Below are the code and all the weights of a small trained network. Each question names an input and a target symbol and asks about switching units off, where a switched-off unit gives its printed mean instead of its output.

import numpy as np


def w(rows, s, z=0):
    codes = np.array(rows[::2]) - 128.0
    scale = np.full(codes.shape[1], s)
    scale[-1] = z or s
    return codes * scale


def f(y):
    return np.maximum(y, 0)


def softmax(a):
    e = np.exp(a - a.max(-1, keepdims=True))
    return e / e.sum(-1, keepdims=True)


def log_softmax(a):
    a = a - a.max(-1, keepdims=True)
    return a - np.log(np.exp(a).sum(-1, keepdims=True))


def net(x, mask):
    ids = ['ΞΣβδεζηθμω'.index(c) for c in x.split()]
    T = len(ids)
    res = E[ids] + P[:T]
    q, k, v = (res @ M[0].T for M in (Q, K, V))
    z = softmax(np.where(np.tri(T) > 0, q @ k.T / 2**0.5, -1e9)) @ v
    res = res + np.where(mask[0], z, O[0][:, -1]) @ O[0][:, :-1]
    y = f(res @ A[0][:, :-1].T + A[0][:, -1])
    res = res + np.where(mask[1:13], y, B[0][:, -1]) @ B[0][:, :-1]
    return log_softmax(res[-1] @ U[:, :-1].T + U[:, -1])


Q, K, V, O, A, B = {}, {}, {}, {}, {}, {}
E = w([
[172,16,140],'Ξ',
[249,56,85],'Σ',
[140,189,224],'β',
[100,213,155],'δ',
[236,211,197],'ε',
[69,98,124],'ζ',
[170,121,19],'η',
[105,185,22],'θ',
[212,198,180],'μ',
[18,81,135],'ω',
],0.012)
P = w([
[134,220,254],'0',
[120,201,238],'1',
[96,179,218],'2',
[83,152,206],'3',
[74,132,196],'4',
[66,122,180],'5',
[53,107,166],'6',
[50,104,166],'7',
[50,88,145],'8',
[44,86,146],'9',
[35,77,134],'10',
[37,74,133],'11',
[30,70,134],'12',
[30,64,122],'13',
],0.0049)
Q[0] = w([
[249,72,62],'H0',
[157,23,199],'H0',
],0.018)
K[0] = w([
[200,4,103],'H0',
[171,50,231],'H0',
],0.021)
V[0] = w([
[250,197,90],'H0',
[133,254,242],'H0',
],0.005)
O[0] = w([
[213,25,2,172],'H0',
[49,9,70,252],'H0',
],0.0038,0.0023)
A[0] = w([
[92,101,175,28],'N0',
[126,245,227,113],'N1',
[221,167,216,109],'N2',
[119,254,191,159],'N3',
[74,124,124,253],'N4',
[112,82,86,90],'N5',
[116,89,136,16],'N6',
[197,99,144,18],'N7',
[174,191,165,67],'N8',
[249,191,145,74],'N9',
[65,157,61,62],'N10',
[120,224,91,157],'N11',
],0.014,0.0043)
B[0] = w([
[152,95,182,161],'N0',
[94,250,152,238],'N1',
[51,47,147,219],'N2',
[192,47,146,243],'N3',
[114,114,61,254],'N4',
[124,179,131,169],'N5',
[165,155,113,139],'N6',
[111,104,195,153],'N7',
[82,199,103,163],'N8',
[159,179,12,204],'N9',
[106,123,177,213],'N10',
[186,119,148,223],'N11',
],0.028,0.0059)
U = w([
[237,244,190,169],'Ξ',
[235,190,58,154],'Σ',
[99,45,162,108],'β',
[112,121,104,117],'δ',
[72,230,73,143],'ε',
[159,165,140,66],'ζ',
[255,84,158,237],'η',
[127,57,23,7],'θ',
[133,132,118,140],'μ',
[113,179,222,251],'ω',
],0.0074,0.0028)

Each question gives the input, a string of symbols that net reads in full, and the target symbol t.
The units are the heads (2 rows each of Q, K, V and O) and the neurons (one row each of A and B). Each row of codes is followed by its name. A weight is (code - 128) times the scale printed after its matrix; where a second scale follows, it is the last column's (O, A, B and U).
mask holds one flag per unit, heads first, then neurons. A switched-off unit (its flag False) gives its mean, the last column of its rows in O or B, instead of its output. The means were averaged over made-up inputs and are rounded, as every weight is.
A unit's drop is (log p(t) with every unit on - log p(t) with that unit switched off) / (log p(t) with every unit on - log p(t) with every unit switched off).
The circuit of an input: a set's keep is (log p(t) with only the set's units on - log p(t) with every unit switched off) / (log p(t) with every unit on - log p(t) with every unit switched off). Starting from the 12 units with the biggest drops (on a tie, the unit counted first), units are removed one at a time, each time the one whose removal leaves the highest keep (on an exact tie, the one counted first), for as long as the keep stays at least 0.8.
units of the circuit, in order: the units of the circuit, biggest drop first
unit that matters most: the unit with the biggest drop
top k neurons: the k neurons with the biggest drops, biggest first
drop of u: that unit's drop, to one decimal
input θ Σ η θ ζ β μ δ η ε, target ε: units of the circuit, in order : [N1 N9]
input μ θ Σ Ξ, target β: top 3 neurons : [N1 N9 N2]
input Ξ β θ ω, target θ: unit that matters most : N4
input ω δ Σ η Ξ θ Σ ζ Ξ μ, target ε: top 3 neurons : [N1 N9 N2]
input Σ η δ, target Ξ: top 3 neurons : [N1 N2 N3]
input δ Ξ Σ, target θ: units of the circuit, in order : [N9 N1 N2]
input ω Ξ ζ θ β, target ω: top 3 neurons : [N1 N9 N2]
input δ Ξ θ, target η: units of the circuit, in order : [N1 N11]
input ε ω θ θ ζ, target θ: top 3 neurons : [N1 N4 N8]
input η η δ θ θ ε μ, target ε: top 4 neurons : [N1 N9 N8 N2]
input θ θ ω, target θ: top 2 neurons : [N1 N4]
input θ ζ η ζ, target θ: top 3 neurons : [N1 N4 N10]
input μ ζ δ μ θ Ξ, target β: drop of N1 : 0.6
input η η η, target Σ: drop of H0 : 0.9
input ω η δ Σ, target θ: drop of H0 : 0.5
